Below is a small trained network, with its code and all its weights. Each question gives an input and a class and asks what happens when units are switched off, that is, made to give their printed mean instead of their output.

import numpy as np


def w(rows, s, z=0):
    codes = np.array(rows[::2]) - 128.0
    scale = np.full(codes.shape[1], s)
    scale[-1] = z or s
    return codes * scale


def f(y):
    return np.maximum(y, 0)


def log_softmax(a):
    a = a - a.max(-1, keepdims=True)
    return a - np.log(np.exp(a).sum(-1, keepdims=True))


def net(x, mask):
    res = np.array(x, float).reshape(1, 7) / 4 @ E
    y = f(res @ A[0][:, :-1].T + A[0][:, -1])
    res = res + np.where(mask, y, B[0][:, -1]) @ B[0][:, :-1]
    return log_softmax(res[-1] @ U[:, :-1].T + U[:, -1])


A, B = {}, {}
E = w([
[127,160,116,108,133,127,110,127],'x0',
[141,80,155,16,86,36,95,132],'x1',
[81,66,26,167,212,81,98,226],'x2',
[136,105,126,134,121,131,126,121],'x3',
[95,129,143,19,114,115,149,169],'x4',
[254,179,14,115,86,121,205,152],'x5',
[133,134,122,128,140,122,113,109],'x6',
],0.0063)
A[0] = w([
[48,104,177,128,131,159,56,114,3],'n0',
[122,79,100,117,163,144,97,200,81],'n1',
[123,95,96,148,215,106,111,209,19],'n2',
[176,133,170,92,118,144,126,65,138],'n3',
[187,202,254,116,115,180,133,94,128],'n4',
[119,73,133,110,99,43,131,119,129],'n5',
[43,85,186,125,157,152,77,82,30],'n6',
[121,143,112,207,174,208,147,108,224],'n7',
[149,135,181,107,113,188,154,148,48],'n8',
[78,144,123,60,121,161,183,173,189],'n9',
[188,175,72,116,83,120,180,168,30],'n10',
],0.0084,0.0029)
B[0] = w([
[176,65,161,35,182,172,238,130,205],'n0',
[43,172,125,183,87,97,128,89,175],'n1',
[54,112,58,185,109,55,215,90,190],'n2',
[69,164,119,152,57,101,135,137,196],'n3',
[30,60,62,206,120,41,156,92,249],'n4',
[142,216,157,104,75,146,80,154,172],'n5',
[202,81,119,64,183,191,195,129,223],'n6',
[125,112,222,52,50,139,21,253,255],'n7',
[106,123,131,188,140,103,142,123,160],'n8',
[159,20,189,127,96,52,29,98,189],'n9',
[171,76,156,105,193,194,132,65,198],'n10',
],0.0066,0.0073)
U = w([
[129,90,139,143,113,135,67,150,222],'0',
[28,147,83,229,124,105,204,96,61],'1',
[132,141,150,141,136,144,116,144,215],'2',
[129,134,148,141,152,152,107,137,181],'3',
[128,175,174,91,85,177,75,209,101],'4',
[225,99,101,106,223,253,251,87,2],'5',
],0.0066,0.0034)

Each question gives the input, the list of numbers given to net, and the class t.
The units are the neurons (one row each of A and B). Each row of codes is followed by its name. A weight is (code - 128) times the scale printed after its matrix; where a second scale follows, it is the last column's (A, B and U).
mask holds one flag per neuron, in row order. A switched-off neuron (its flag False) gives its mean, the last column of its row in B, instead of its output. The means were averaged over made-up inputs and are rounded, as every weight is.
A unit's drop is (log p(t) with every unit on - log p(t) with that unit switched off) / (log p(t) with every unit on - log p(t) with every unit switched off).
The circuit of an input: a set's keep is (log p(t) with only the set's units on - log p(t) with every unit switched off) / (log p(t) with every unit on - log p(t) with every unit switched off). Starting from all 11 units, units are removed one at a time, each time the one whose removal leaves the highest keep (on an exact tie, the one counted first), for as long as the keep stays at least 0.8.
circuit, biggest first: the units of the circuit, biggest drop first
most important unit: the unit with the biggest drop
k most important neurons: the k neurons with the biggest drops, biggest first
drop of u: that unit's drop, to one decimal
input [5,6,3,3,-6,8,-2], class 5: 2 most important neurons -> (n10; n7)
input [-8,6,-8,8,6,7,1], class 1: circuit, biggest first -> (n4; n7)
input [-3,8,8,5,-4,5,8], class 1: 3 most important neurons -> (n2; n7; n1)
input [3,6,-8,6,-3,-5,-4], class 1: 3 most important neurons -> (n4; n7; n3)
input [-7,5,8,-8,-1,5,6], class 1: 2 most important neurons -> (n2; n7)
input [4,6,7,-3,-6,7,1], class 1: most important neuron -> (n2)
input [6,-5,2,0,-1,2,-4], class 4: circuit, biggest first -> (n7; n4)
input [-4,3,-6,-3,3,0,6], class 1: 2 most important neurons -> (n4; n7)
input [7,6,6,5,2,0,6], class 1: circuit, biggest first -> (n7; n2)
input [-5,-3,-5,1,3,-8,-3], class 5: circuit, biggest first -> (n6; n0)
input [-7,-6,-3,4,-6,-7,-2], class 5: 3 most important neurons -> (n6; n0; n9)
input [0,2,2,3,-4,8,-1], class 5: 2 most important neurons -> (n10; n7)
input [-7,7,-1,7,-6,-8,2], class 5: 3 most important neurons -> (n6; n0; n7)
input [5,0,8,2,0,8,0], class 1: most important unit -> n2
input [4,5,-7,1,4,-3,3], class 1: 3 most important neurons -> (n4; n7; n3)
input [-6,6,6,-5,5,3,-2], class 1: 3 most important neurons -> (n7; n2; n1)
input [-1,1,-8,1,-4,-5,-1], class 1: drop of n4 -> 0.8
input [-2,-8,-2,5,-7,-2,-2], class 4: drop of n10 -> 0.0
input [-6,3,-3,-1,-1,1,2], class 1: drop of n6 -> 0.2
